Below are the code and all the weights of a small trained network. Each question names an input and a class and asks about switching units off, where a switched-off unit gives its printed mean instead of its output.

import numpy as np


def w(rows, s, z=0):
    codes = np.array(rows[::2]) - 128.0
    scale = np.full(codes.shape[1], s)
    scale[-1] = z or s
    return codes * scale


def f(y):
    return y / 2 * (1 + np.tanh(0.7978845608 * (y + 0.044715 * y**3)))


def log_softmax(a):
    a = a - a.max(-1, keepdims=True)
    return a - np.log(np.exp(a).sum(-1, keepdims=True))


def net(x, mask):
    res = np.array(x, float).reshape(1, 5) / 4 @ E
    y = f(res @ A[0][:, :-1].T + A[0][:, -1])
    res = res + np.where(mask, y, B[0][:, -1]) @ B[0][:, :-1]
    return log_softmax(res[-1] @ U[:, :-1].T + U[:, -1])


A, B = {}, {}
E = w([
[178,242,119,128,209,61,39,183,26,34],'x0',
[159,234,157,168,71,76,178,184,217,89],'x1',
[52,138,20,228,153,166,103,64,175,170],'x2',
[13,142,51,140,121,164,201,153,65,2],'x3',
[196,225,109,81,60,174,135,29,60,106],'x4',
],0.011)
A[0] = w([
[204,153,190,98,112,48,160,170,124,72,198],'N0',
[142,131,143,200,148,106,100,170,132,131,81],'N1',
[244,142,192,73,82,91,42,76,134,202,255],'N2',
[87,96,137,113,84,123,158,141,123,142,78],'N3',
[153,132,130,140,168,52,131,216,213,111,176],'N4',
[158,176,168,96,107,84,133,161,131,109,233],'N5',
[91,118,74,110,122,199,81,79,123,114,122],'N6',
[123,111,64,101,120,131,186,28,121,111,232],'N7',
[98,120,127,96,141,160,111,104,245,191,206],'N8',
[156,208,67,170,27,180,163,32,153,96,220],'N9',
[90,83,131,132,140,95,116,151,95,121,144],'N10',
[87,124,116,166,148,163,174,180,114,95,19],'N11',
[112,114,206,68,86,133,206,184,145,126,233],'N12',
],0.012,0.0039)
B[0] = w([
[117,172,211,5,140,57,140,108,159,155,225],'N0',
[87,63,117,128,105,129,108,117,110,98,166],'N1',
[224,87,251,222,181,195,78,33,102,153,250],'N2',
[88,190,60,90,70,130,144,121,117,123,158],'N3',
[91,92,147,107,91,202,34,107,109,106,220],'N4',
[115,160,189,49,186,77,113,130,208,123,196],'N5',
[76,73,147,132,76,67,129,163,107,110,178],'N6',
[44,167,225,162,107,104,135,82,185,65,189],'N7',
[88,87,87,196,56,161,164,80,127,99,210],'N8',
[140,190,195,252,114,22,182,148,218,68,233],'N9',
[74,136,199,131,204,91,126,121,128,83,163],'N10',
[187,128,103,104,150,194,79,123,127,133,176],'N11',
[89,85,100,2,128,115,69,223,98,198,211],'N12',
],0.0086,0.023)
U = w([
[78,88,89,52,127,108,152,192,114,149,150],'0',
[104,147,83,131,67,164,157,188,175,157,12],'1',
[224,175,152,106,244,102,153,108,128,145,73],'2',
[81,128,167,111,121,110,140,104,166,92,251],'3',
[102,117,111,241,86,119,198,119,144,95,129],'4',
[171,53,138,162,148,247,84,66,89,156,204],'5',
],0.012,0.0024)

Each question gives the input, the list of numbers given to net, and the class t.
The units are the neurons (one row each of A and B). Each row of codes is followed by its name. A weight is (code - 128) times the scale printed after its matrix; where a second scale follows, it is the last column's (A, B and U).
mask holds one flag per neuron, in row order. A switched-off neuron (its flag False) gives its mean, the last column of its row in B, instead of its output. The means were averaged over made-up inputs and are rounded, as every weight is.
A unit's drop is (log p(t) with every unit on - log p(t) with that unit switched off) / (log p(t) with every unit on - log p(t) with every unit switched off).
The circuit of an input: a set's keep is (log p(t) with only the set's units on - log p(t) with every unit switched off) / (log p(t) with every unit on - log p(t) with every unit switched off). Starting from the 12 units with the biggest drops (on a tie, the unit counted first), units are removed one at a time, each time the one whose removal leaves the highest keep (on an exact tie, the one counted first), for as long as the keep stays at least 0.8.
units of the circuit, in order: the units of the circuit, biggest drop first
k most important neurons: the k neurons with the biggest drops, biggest first
drop when u is switched off: that unit's drop, to one decimal
input [5,-4,1,-4,5], class 5: units of the circuit, in order -> [N2]
input [1,3,1,1,-4], class 5: units of the circuit, in order -> [N9 N7]
input [-4,8,-5,5,1], class 0: 2 most important neurons -> [N12 N2]
input [7,-8,-5,4,0], class 2: 4 most important neurons -> [N12 N8 N4 N7]
input [1,-6,-6,-3,-2], class 2: 2 most important neurons -> [N4 N8]
input [5,6,0,-7,-6], class 5: 3 most important neurons -> [N4 N2 N9]
input [-3,-2,7,-6,-5], class 5: 2 most important neurons -> [N9 N7]
input [7,0,-6,5,-8], class 0: 2 most important neurons -> [N2 N9]
input [0,1,-3,1,-1], class 0: units of the circuit, in order -> [N2 N9]
input [3,-1,7,-4,-3], class 5: 2 most important neurons -> [N9 N7]
input [1,-7,6,1,-5], class 4: 4 most important neurons -> [N2 N12 N0 N5]
input [0,3,0,8,-3], class 0: 2 most important neurons -> [N2 N9]
input [0,3,-3,4,1], class 0: 2 most important neurons -> [N2 N12]
input [0,-5,-5,-1,7], class 2: units of the circuit, in order -> [N8]
input [1,7,-7,3,-6], class 0: drop when N12 is switched off -> 0.2
input [0,-1,-8,-4,0], class 2: drop when N0 is switched off -> 0.3
input [6,-8,-1,7,-3], class 0: drop when N9 is switched off -> 0.6
